Below are the code and all the weights of a small trained network. Each question names an input and a target symbol and asks about switching units off, where a switched-off unit gives its printed mean instead of its output.

import numpy as np


def w(rows, s, z=0):
    codes = np.array(rows[::2]) - 128.0
    scale = np.full(codes.shape[1], s)
    scale[-1] = z or s
    return codes * scale


def softmax(a):
    e = np.exp(a - a.max(-1, keepdims=True))
    return e / e.sum(-1, keepdims=True)


def log_softmax(a):
    a = a - a.max(-1, keepdims=True)
    return a - np.log(np.exp(a).sum(-1, keepdims=True))


def net(x, mask):
    ids = ['ΓΞΣΩαβδεζηθμπφ'.index(c) for c in x.split()]
    T = len(ids)
    res = E[ids] + P[:T]
    u = 0
    for l in range(2):
        r = res
        for j in range(3):
            rows = slice(4 * j, 4 * j + 4)
            q, k, v = (r @ M[l][rows].T for M in (Q, K, V))
            z = softmax(np.where(np.tri(T) > 0, q @ k.T / 4**0.5, -1e9)) @ v
            o = O[l][rows]
            res = res + np.where(mask[u + j], z, o[:, -1]) @ o[:, :-1]
        u += 3
    return log_softmax(res[-1] @ U[:, :-1].T + U[:, -1])


Q, K, V, O = {}, {}, {}, {}
E = w([
[171,183,69],'Γ',
[172,136,82],'Ξ',
[90,86,93],'Σ',
[1,165,154],'Ω',
[37,172,106],'α',
[200,92,89],'β',
[90,118,72],'δ',
[94,209,80],'ε',
[58,49,103],'ζ',
[107,184,97],'η',
[178,156,67],'θ',
[75,154,89],'μ',
[83,99,87],'π',
[90,92,98],'φ',
],0.018)
P = w([
[112,115,98],'0',
[145,106,172],'1',
[96,126,52],'2',
[141,104,141],'3',
[83,126,8],'4',
[144,173,107],'5',
],0.014)
Q[0] = w([
[140,173,241],'L0H0',
[109,116,245],'L0H0',
[111,109,124],'L0H0',
[153,126,38],'L0H0',
[208,135,133],'L0H1',
[167,63,180],'L0H1',
[67,250,28],'L0H1',
[133,83,162],'L0H1',
[23,138,119],'L0H2',
[210,175,192],'L0H2',
[98,143,118],'L0H2',
[101,132,44],'L0H2',
],0.015)
K[0] = w([
[153,92,255],'L0H0',
[143,165,225],'L0H0',
[118,147,118],'L0H0',
[130,120,38],'L0H0',
[168,171,127],'L0H1',
[114,56,93],'L0H1',
[155,240,181],'L0H1',
[106,61,102],'L0H1',
[20,126,57],'L0H2',
[164,160,211],'L0H2',
[91,142,99],'L0H2',
[132,162,57],'L0H2',
],0.016)
V[0] = w([
[131,162,123],'L0H0',
[136,1,130],'L0H0',
[72,65,199],'L0H0',
[179,123,72],'L0H0',
[150,204,128],'L0H1',
[113,167,146],'L0H1',
[133,124,128],'L0H1',
[112,97,137],'L0H1',
[149,104,169],'L0H2',
[142,62,3],'L0H2',
[141,116,161],'L0H2',
[165,98,236],'L0H2',
],0.0069)
O[0] = w([
[136,160,129,141],'L0H0',
[72,1,142,84],'L0H0',
[197,70,90,80],'L0H0',
[51,119,167,146],'L0H0',
[116,23,132,152],'L0H1',
[120,72,104,145],'L0H1',
[125,129,137,124],'L0H1',
[125,169,123,118],'L0H1',
[77,101,122,73],'L0H2',
[208,76,60,212],'L0H2',
[91,115,128,88],'L0H2',
[8,95,134,3],'L0H2',
],0.0076,0.011)
Q[1] = w([
[182,202,119],'L1H0',
[250,163,172],'L1H0',
[71,104,56],'L1H0',
[129,128,127],'L1H0',
[151,124,106],'L1H1',
[105,89,107],'L1H1',
[104,172,120],'L1H1',
[84,89,71],'L1H1',
[93,147,181],'L1H2',
[15,113,106],'L1H2',
[86,140,158],'L1H2',
[87,96,52],'L1H2',
],0.023)
K[1] = w([
[119,162,55],'L1H0',
[33,130,18],'L1H0',
[217,103,154],'L1H0',
[127,128,125],'L1H0',
[168,154,106],'L1H1',
[102,131,91],'L1H1',
[150,67,125],'L1H1',
[123,105,46],'L1H1',
[132,121,204],'L1H2',
[2,135,174],'L1H2',
[106,123,178],'L1H2',
[29,143,72],'L1H2',
],0.021)
V[1] = w([
[135,69,77],'L1H0',
[205,95,131],'L1H0',
[72,154,125],'L1H0',
[255,164,186],'L1H0',
[239,128,186],'L1H1',
[140,123,195],'L1H1',
[127,126,183],'L1H1',
[103,126,167],'L1H1',
[163,141,165],'L1H2',
[112,92,81],'L1H2',
[89,145,28],'L1H2',
[93,185,140],'L1H2',
],0.0099)
O[1] = w([
[126,77,103,151],'L1H0',
[122,97,162,160],'L1H0',
[134,154,102,108],'L1H0',
[140,124,253,192],'L1H0',
[167,95,106,170],'L1H1',
[108,83,139,75],'L1H1',
[114,92,140,77],'L1H1',
[105,99,145,71],'L1H1',
[140,156,137,118],'L1H2',
[103,102,102,152],'L1H2',
[54,108,157,251],'L1H2',
[144,130,173,125],'L1H2',
],0.015,0.013)
U = w([
[81,99,148,177],'Γ',
[68,153,111,161],'Ξ',
[97,107,109,135],'Σ',
[135,164,69,57],'Ω',
[204,110,109,130],'α',
[100,115,134,253],'β',
[163,53,138,131],'δ',
[189,92,181,41],'ε',
[125,108,92,73],'ζ',
[112,162,141,110],'η',
[10,136,150,154],'θ',
[151,99,124,167],'μ',
[104,95,118,146],'π',
[74,98,122,107],'φ',
],0.014,0.0059)

Each question gives the input, a string of symbols that net reads in full, and the target symbol t.
The units are the heads (4 rows each of Q, K, V and O). Each row of codes is followed by its name. A weight is (code - 128) times the scale printed after its matrix; where a second scale follows, it is the last column's (O and U).
mask holds one flag per head, layer by layer. A switched-off head (its flag False) gives its mean, the last column of its rows in O, instead of its output. The means were averaged over made-up inputs and are rounded, as every weight is.
A unit's drop is (log p(t) with every unit on - log p(t) with that unit switched off) / (log p(t) with every unit on - log p(t) with every unit switched off).
The circuit of an input: a set's keep is (log p(t) with only the set's units on - log p(t) with every unit switched off) / (log p(t) with every unit on - log p(t) with every unit switched off). Starting from all 6 units, units are removed one at a time, each time the one whose removal leaves the highest keep (on an exact tie, the one counted first), for as long as the keep stays at least 0.8.
circuit, biggest first: the units of the circuit, biggest drop first
unit that matters most: the unit with the biggest drop
which heads matter: for each layer, one digit per head in row order, 1 if its drop is at least 0.15 and else 0, layers parted by /
input ε ε ε ε ε α, target ε: circuit, biggest first => [L0H2, L1H0]
input β Ω δ Ω Ω ε, target Ω: which heads matter => 000 / 100
input η Ω ε Γ α Ω, target α: circuit, biggest first => [L0H0, L1H2]
input π ε π ε ε θ, target ε: circuit, biggest first => [L0H2, L1H0]
input Ω ε α Ω Ω β, target Ω: which heads matter => 001 / 100
input ε π Γ, target ε: which heads matter => 001 / 100
input Ω δ α π, target α: circuit, biggest first => [L1H2, L0H0]
input β β π Ω ε Ω, target ε: which heads matter => 101 / 100
input φ ε Ω ε β, target δ: which heads matter => 001 / 100
input ε ε Ω π, target Ω: circuit, biggest first => [L1H0]
input θ Ξ η μ α ε, target α: circuit, biggest first => [L1H2, L1H1]
input η Σ Ω Ω α π, target α: circuit, biggest first => [L0H2, L1H2]
input ε Ξ Ω Ω, target Ω: circuit, biggest first => [L1H0, L1H2]
input β Σ β Ξ δ Ω, target δ: circuit, biggest first => [L0H2, L1H0]
input ε Γ α μ, target α: which heads matter => 100 / 001
input α θ ε φ, target ε: circuit, biggest first => [L0H0, L0H2, L1H0, L1H2]
input α ζ ε α, target ε: unit that matters most => L0H0
input δ μ ζ η α ε, target α: circuit, biggest first => [L0H2, L1H1, L1H2]
input Γ Ω ε η, target ε: which heads matter => 101 / 101
input Ω Σ θ Ξ, target θ: unit that matters most => L0H2
input β Ξ Γ ε θ ε, target θ: which heads matter => 101 / 001
